Here is a tiny trained network, its code and every weight. The questions are about switching its units off for an input and a class, where a switched-off unit gives its printed mean instead of its output.

import numpy as np


def w(rows, s, z=0):
    codes = np.array(rows[::2]) - 128.0
    scale = np.full(codes.shape[1], s)
    scale[-1] = z or s
    return codes * scale


def norm(h):
    return h / np.sqrt((h * h).mean(-1, keepdims=True) + 1e-5)


def f(y):
    return y / 2 * (1 + np.tanh(0.7978845608 * (y + 0.044715 * y**3)))


def log_softmax(a):
    a = a - a.max(-1, keepdims=True)
    return a - np.log(np.exp(a).sum(-1, keepdims=True))


def net(x, mask):
    res = np.array(x, float).reshape(1, 3) / 4 @ E
    u = 0
    for l in range(3):
        y = f(norm(res) @ A[l][:, :-1].T + A[l][:, -1])
        res = res + np.where(mask[u : u + 5], y, B[l][:, -1]) @ B[l][:, :-1]
        u += 5
    return log_softmax(norm(res)[-1] @ U[:, :-1].T + U[:, -1])


A, B = {}, {}
E = w([
[132,140,211,90,169,179,105,95,113,111,139],'x0',
[167,124,133,117,92,150,6,179,132,158,74],'x1',
[207,129,134,129,99,131,134,118,130,81,161],'x2',
],0.012)
A[0] = w([
[160,255,93,35,242,159,94,85,165,153,146,181],'0.n0',
[246,101,71,106,127,126,72,46,192,94,219,77],'0.n1',
[104,107,132,176,164,133,206,108,93,106,184,36],'0.n2',
[160,159,101,155,165,123,162,205,135,94,106,1],'0.n3',
[96,148,93,197,107,19,102,164,152,153,185,117],'0.n4',
],0.0059,0.0037)
B[0] = w([
[162,45,113,177,61,98,166,151,162,85,35,246],'0.n0',
[78,205,166,162,122,170,194,116,58,255,140,231],'0.n1',
[128,77,153,91,105,162,38,232,162,114,196,253],'0.n2',
[175,27,175,66,207,42,198,59,145,127,115,100],'0.n3',
[142,73,167,98,106,212,173,106,173,92,68,223],'0.n4',
],0.0086,0.0034)
A[1] = w([
[176,138,178,164,182,173,93,58,26,74,144,151],'1.n0',
[2,77,150,83,242,64,94,111,69,182,26,3],'1.n1',
[91,154,233,113,193,113,85,56,115,27,82,38],'1.n2',
[53,87,75,147,225,112,141,224,179,191,78,28],'1.n3',
[44,130,142,225,49,167,89,154,36,126,64,129],'1.n4',
],0.0062,0.0036)
B[1] = w([
[145,105,2,155,123,85,190,176,95,180,58,185],'1.n0',
[208,167,121,251,123,88,183,102,64,154,141,208],'1.n1',
[201,40,32,62,111,187,158,32,51,107,51,169],'1.n2',
[228,150,149,103,108,174,164,75,53,135,140,212],'1.n3',
[71,142,207,91,137,71,144,129,188,94,211,254],'1.n4',
],0.009,0.0051)
A[2] = w([
[150,179,27,86,49,83,174,126,161,141,143,57],'2.n0',
[132,46,97,150,104,171,137,157,114,91,96,254],'2.n1',
[88,99,147,65,206,145,134,137,198,109,118,83],'2.n2',
[193,187,106,173,113,181,157,124,84,58,190,112],'2.n3',
[57,114,81,127,254,119,205,111,88,40,178,28],'2.n4',
],0.0083,0.0017)
B[2] = w([
[150,92,104,114,179,135,124,105,57,138,62,191],'2.n0',
[119,89,112,130,129,99,155,125,183,112,163,237],'2.n1',
[117,189,165,158,143,141,169,113,72,185,126,151],'2.n2',
[85,170,164,183,135,125,95,96,130,135,117,238],'2.n3',
[175,158,134,95,116,112,7,206,138,144,97,254],'2.n4',
],0.013,0.0062)
U = w([
[131,155,137,94,122,105,2,229,170,121,128,222],'0',
[160,212,138,201,123,120,157,99,23,195,104,193],'1',
[161,2,85,96,123,124,198,100,153,113,61,144],'2',
[65,166,196,136,113,138,215,113,201,134,202,157],'3',
[69,147,87,47,130,124,128,61,99,105,178,3],'4',
[72,159,71,79,149,170,109,130,120,94,150,6],'5',
],0.014,0.0037)

Each question gives the input, the list of numbers given to net, and the class t.
The units are the neurons (one row each of A and B). Each row of codes is followed by its name. A weight is (code - 128) times the scale printed after its matrix; where a second scale follows, it is the last column's (A, B and U).
mask holds one flag per neuron, layer by layer. A switched-off neuron (its flag False) gives its mean, the last column of its row in B, instead of its output. The means were averaged over made-up inputs and are rounded, as every weight is.
A unit's drop is (log p(t) with every unit on - log p(t) with that unit switched off) / (log p(t) with every unit on - log p(t) with every unit switched off).
The circuit of an input: a set's keep is (log p(t) with only the set's units on - log p(t) with every unit switched off) / (log p(t) with every unit on - log p(t) with every unit switched off). Starting from the 12 units with the biggest drops (on a tie, the unit counted first), units are removed one at a time, each time the one whose removal leaves the highest keep (on an exact tie, the one counted first), for as long as the keep stays at least 0.8.
circuit, biggest first: the units of the circuit, biggest drop first
unit that matters most: the unit with the biggest drop
top k neurons: the k neurons with the biggest drops, biggest first
top k neurons in layer l: the k neurons of layer l with the biggest drops, biggest first
drop of u: that unit's drop, to one decimal
input [-1,-2,3], class 3: unit that matters most => 0.n2
input [1,3,2], class 3: circuit, biggest first => 1.n4, 2.n4, 0.n1
input [-7,2,-8], class 1: top 2 neurons in layer 1 => 1.n1, 1.n3
input [-7,6,7], class 1: circuit, biggest first => 0.n1, 2.n4
input [4,2,-2], class 2: top 3 neurons => 0.n1, 1.n2, 0.n2
input [-3,-3,1], class 3: top 2 neurons => 0.n4, 0.n2
input [4,1,6], class 1: top 2 neurons => 0.n1, 1.n0
input [-3,2,-2], class 3: top 2 neurons => 0.n4, 1.n0
input [8,-8,-6], class 0: top 2 neurons => 2.n4, 0.n2
input [-4,4,5], class 1: top 2 neurons in layer 0 => 0.n2, 0.n1
input [7,-6,8], class 1: top 2 neurons => 0.n1, 2.n3
input [5,-4,5], class 1: top 4 neurons => 0.n1, 2.n3, 0.n4, 1.n4
input [3,0,2], class 3: top 2 neurons => 0.n0, 0.n1
input [0,1,-3], class 3: circuit, biggest first => 1.n4
input [-2,0,-4], class 1: top 4 neurons => 0.n0, 1.n1, 1.n3, 0.n2
input [0,5,6], class 1: top 4 neurons => 0.n1, 2.n4, 0.n2, 1.n0
input [-4,-5,5], class 0: top 2 neurons => 1.n3, 2.n4
input [-7,6,6], class 2: top 3 neurons in layer 0 => 0.n2, 0.n4, 0.n3
input [4,-6,-6], class 0: top 2 neurons => 2.n4, 0.n2
input [-6,1,-4], class 2: unit that matters most => 0.n4
input [4,-3,-3], class 2: top 2 neurons in layer 0 => 0.n1, 0.n0
input [2,6,-7], class 1: top 2 neurons => 0.n2, 1.n1
input [-1,5,-7], class 1: top 2 neurons in layer 1 => 1.n1, 1.n3
input [5,4,-1], class 2: drop of 0.n1 => 0.4
input [-6,0,3], class 2: drop of 0.n4 => 0.2
input [2,-8,-2], class 0: drop of 0.n0 => 0.0
input [3,4,-8], class 1: circuit, biggest first => 1.n1
input [2,-5,2], class 0: drop of 2.n4 => 0.1
